Below is a small trained network, with its code and all its weights. Each question gives an input and a class and asks what happens when units are switched off, that is, made to give their printed mean instead of their output.

import numpy as np


def w(rows, s, z=0):
    codes = np.array(rows[::2]) - 128.0
    scale = np.full(codes.shape[1], s)
    scale[-1] = z or s
    return codes * scale


def f(y):
    return np.maximum(y, 0)


def log_softmax(a):
    a = a - a.max(-1, keepdims=True)
    return a - np.log(np.exp(a).sum(-1, keepdims=True))


def net(x, mask):
    res = np.array(x, float).reshape(1, 8) / 4 @ E
    y = f(res @ A[0][:, :-1].T + A[0][:, -1])
    res = res + np.where(mask, y, B[0][:, -1]) @ B[0][:, :-1]
    return log_softmax(res[-1] @ U[:, :-1].T + U[:, -1])


A, B = {}, {}
E = w([
[134,114,139,123,152,131,121],'x0',
[134,121,133,124,128,80,157],'x1',
[130,128,126,129,129,121,131],'x2',
[115,228,61,75,234,175,219],'x3',
[200,174,127,7,76,97,60],'x4',
[119,135,142,127,124,140,122],'x5',
[212,167,204,186,116,189,196],'x6',
[127,132,120,130,116,122,134],'x7',
],0.014)
A[0] = w([
[191,178,115,95,164,137,119,145],'n0',
[56,135,91,130,136,85,123,216],'n1',
[135,187,131,42,141,117,151,94],'n2',
[90,45,149,203,113,124,139,202],'n3',
[105,99,145,187,108,108,118,179],'n4',
[67,108,110,95,106,102,83,254],'n5',
[41,136,105,162,172,151,197,182],'n6',
[89,96,73,104,146,119,97,240],'n7',
[248,155,152,193,110,150,175,201],'n8',
[177,104,167,103,62,113,74,172],'n9',
],0.016,0.0083)
B[0] = w([
[123,122,158,151,38,179,172,198],'n0',
[87,168,127,52,150,93,102,199],'n1',
[70,107,62,94,72,221,124,204],'n2',
[9,130,70,162,60,233,187,238],'n3',
[92,126,93,112,81,153,127,200],'n4',
[82,64,80,51,146,86,65,211],'n5',
[152,244,186,65,203,131,166,230],'n6',
[58,161,173,42,115,106,106,204],'n7',
[176,160,113,238,129,145,134,252],'n8',
[191,80,121,195,128,76,54,228],'n9',
],0.012,0.025)
U = w([
[49,114,97,92,116,165,139,173],'0',
[138,128,136,194,74,201,199,252],'1',
[106,188,189,86,246,110,137,41],'2',
[221,183,199,165,235,161,225,15],'3',
[158,50,121,103,139,39,75,68],'4',
[240,107,151,210,114,95,76,67],'5',
],0.011,0.0031)

Each question gives the input, the list of numbers given to net, and the class t.
The units are the neurons (one row each of A and B). Each row of codes is followed by its name. A weight is (code - 128) times the scale printed after its matrix; where a second scale follows, it is the last column's (A, B and U).
mask holds one flag per neuron, in row order. A switched-off neuron (its flag False) gives its mean, the last column of its row in B, instead of its output. The means were averaged over made-up inputs and are rounded, as every weight is.
A unit's drop is (log p(t) with every unit on - log p(t) with that unit switched off) / (log p(t) with every unit on - log p(t) with every unit switched off).
The circuit of an input: a set's keep is (log p(t) with only the set's units on - log p(t) with every unit switched off) / (log p(t) with every unit on - log p(t) with every unit switched off). Starting from all 10 units, units are removed one at a time, each time the one whose removal leaves the highest keep (on an exact tie, the one counted first), for as long as the keep stays at least 0.8.
circuit, biggest first: the units of the circuit, biggest drop first
k most important neurons: the k neurons with the biggest drops, biggest first
drop of u: that unit's drop, to one decimal
input [-8,2,6,6,-1,5,7,8], class 3: circuit, biggest first	n6
input [-8,-3,-5,0,8,4,-2,-6], class 4: 2 most important neurons	n3, n9
input [1,2,-8,0,0,7,1,-1], class 1: 2 most important neurons	n6, n9
input [4,-5,7,2,8,-6,7,-3], class 1: 2 most important neurons	n0, n2
input [-7,4,2,1,-5,-2,4,-7], class 3: 2 most important neurons	n6, n2
input [5,8,1,1,4,-2,4,5], class 1: 2 most important neurons	n2, n0
input [5,0,6,8,2,4,5,-3], class 1: 2 most important neurons	n2, n0
input [-3,0,-1,0,2,1,8,6], class 5: 2 most important neurons	n3, n6
input [-5,-7,-2,2,8,-8,6,-8], class 1: 2 most important neurons	n0, n2
input [-1,-7,0,8,0,-2,-4,-5], class 2: 2 most important neurons	n6, n3
input [3,0,-1,5,0,8,6,4], class 3: 3 most important neurons	n3, n6, n4
input [5,3,6,-4,1,-1,4,8], class 5: 2 most important neurons	n9, n2
input [4,8,1,2,0,4,-7,-6], class 2: drop of n3	0.6
input [-1,-5,1,7,-7,-8,-1,3], class 2: drop of n4	0.0
input [6,-3,5,0,2,-6,4,3], class 5: drop of n2	0.1
input [2,0,8,-1,8,7,2,7], class 5: circuit, biggest first	n9
input [-2,-3,-1,2,-7,2,6,4], class 3: drop of n6	0.9
